((114, 123, 131, 133, 135, 122, 117, 127, 118, 149), (118, 122, 126, 131, 129, 122, 120, 125, 116, 142), (121, 121, 121, 128, 123, 121, 123, 123, 114, 136), (119, 122, 125, 130, 127, 121, 121, 125, 115, 140), (120, 121, 122, 129, 124, 121, 123, 123, 114, 137), (121, 121, 120, 128, 121, 121, 124, 123, 113, 135), (111, 123, 135, 135, 141, 122, 114, 129, 119, 156), (119, 122, 124, 129, 126, 121, 122, 124, 115, 139), (120, 122, 123, 129, 125, 121, 122, 124, 114, 138), (113, 123, 133, 134, 138, 122, 116, 128, 118, 153), (117, 122, 127, 131, 131, 121, 120, 126, 117, 144), (116, 122, 129, 132, 133, 121, 119, 126, 117, 146), (121, 121, 121, 128, 122, 121, 123, 123, 113, 135))
The first entry in reading order: 114
The second entry in reading order: 123
The 2nd largest entry?
A: 153
The minimum is 111
The entry just right of 141: 122

[[124 107 140 116 114 105 142 125 141 125 147 126 142 138 125 136]
 [115 101 156 101 125 100 141 125 141 103 138 126 140 143 112 155]
 [142 115 147 127 145 112 139 119 109 135 104 120 138 112 142 127]
 [121 111 118 115 113 111 109 109 147 120 150 110 109 145 120 136]
 [147 131 107 141 142 129 104 104 119 146 114 104 104 120 148 111]
 [105 131 114 117 115 134 119 139 114 109 111 139 119 118 105 122]
 [114 145 118 139 109 146 145 151 103 133 107 150 145 102 118 104]
 [121 113 117 117 112 113 110 110 146 121 150 110 110 143 121 134]
 [103 129 136 119 105 131 150 152 101 113 106 152 150 101 104 115]
 [135 155 119 155 121 154 150 151 110 152 115 151 150 107 140 106]
 [148 123 124 133 148 122 104 103 125 139 113 103 104 129 147 130]
 [118 101 154 101 132 101 140 124 122 104 111 125 139 128 114 148]]
The fifth-last entry, reading row by row is 125
The bottom-left entry: 118
Give the fourth entry from the end, reading row by row.
A: 139
Give the entry in the top-right corner.
A: 136
The second entry, reading row by row -> 107
Give the first entry on the main diagonal.
A: 124
The entry just right of the smallest entry is 141
The last entry of the smallest entry's row: 155
The 2nd entry on the main diagonal is 101
The smallest entry in the first column -> 103
Give the entry directly above the largest entry.
A: 140
The third entry on the diagonal from the top-right corner: 112
Give the third entry on the main diagonal.
A: 147
The bottom entry of the column that holds the smallest entry -> 101
Give the bottom entry of the column that holds the largest entry.
A: 154
The smallest entry in the first row is 105
The bottom-right entry -> 148
The fourth entry in reading order -> 116
Give the second entry from the end, reading row by row.
A: 114
The minimum is 100
Give the first entry in the row that holds the largest entry.
A: 115
The entry just right of the largest entry is 101
Give the entry directly below the smallest entry.
A: 112

M =
[[140 125 116 130 138 127 122 118 128 117 126 120 126 138 132 136]
 [131 124 114 125 141 126 115 111 130 116 127 116 123 138 131 137]
 [111 118 139 124 120 123 124 140 123 132 125 121 133 118 121 115]
 [143 124 114 128 136 121 117 115 118 118 121 120 125 139 134 135]
 [122 118 142 127 115 117 125 146 110 137 119 126 137 122 126 112]
 [115 133 117 122 124 131 126 110 134 122 132 133 113 116 120 126]
 [115 136 124 128 117 138 141 123 140 126 136 139 114 109 117 120]
 [144 124 115 129 135 121 117 117 117 119 121 121 126 140 135 135]
 [111 135 113 124 122 138 134 109 144 117 137 133 106 109 115 125]]
Indices start at 1.
The entry in row 1 and column 2?
A: 125
The top-right entry is 136
The entry just right of the smallest entry?
A: 109
The entry in the top-left corner: 140
The top entry of the column that holds the largest entry?
A: 118
The entry at row 3, column 3?
A: 139
The bottom-right entry: 125
The entry at row 2, column 2: 124
The entry in row 3 and column 1?
A: 111
The entry at row 1, column 3?
A: 116
The smallest entry: 106
The largest entry: 146
The entry directly above the smallest entry is 126
The entry directly above the largest entry?
A: 115
The top entry of the column that holds the smallest entry?
A: 126
The bottom-left entry?
A: 111
The entry just left of the smallest entry -> 133
The entry at row 2, column 1?
A: 131
The entry in row 2 and column 3?
A: 114
The bottom entry of the column that holds the largest entry: 109
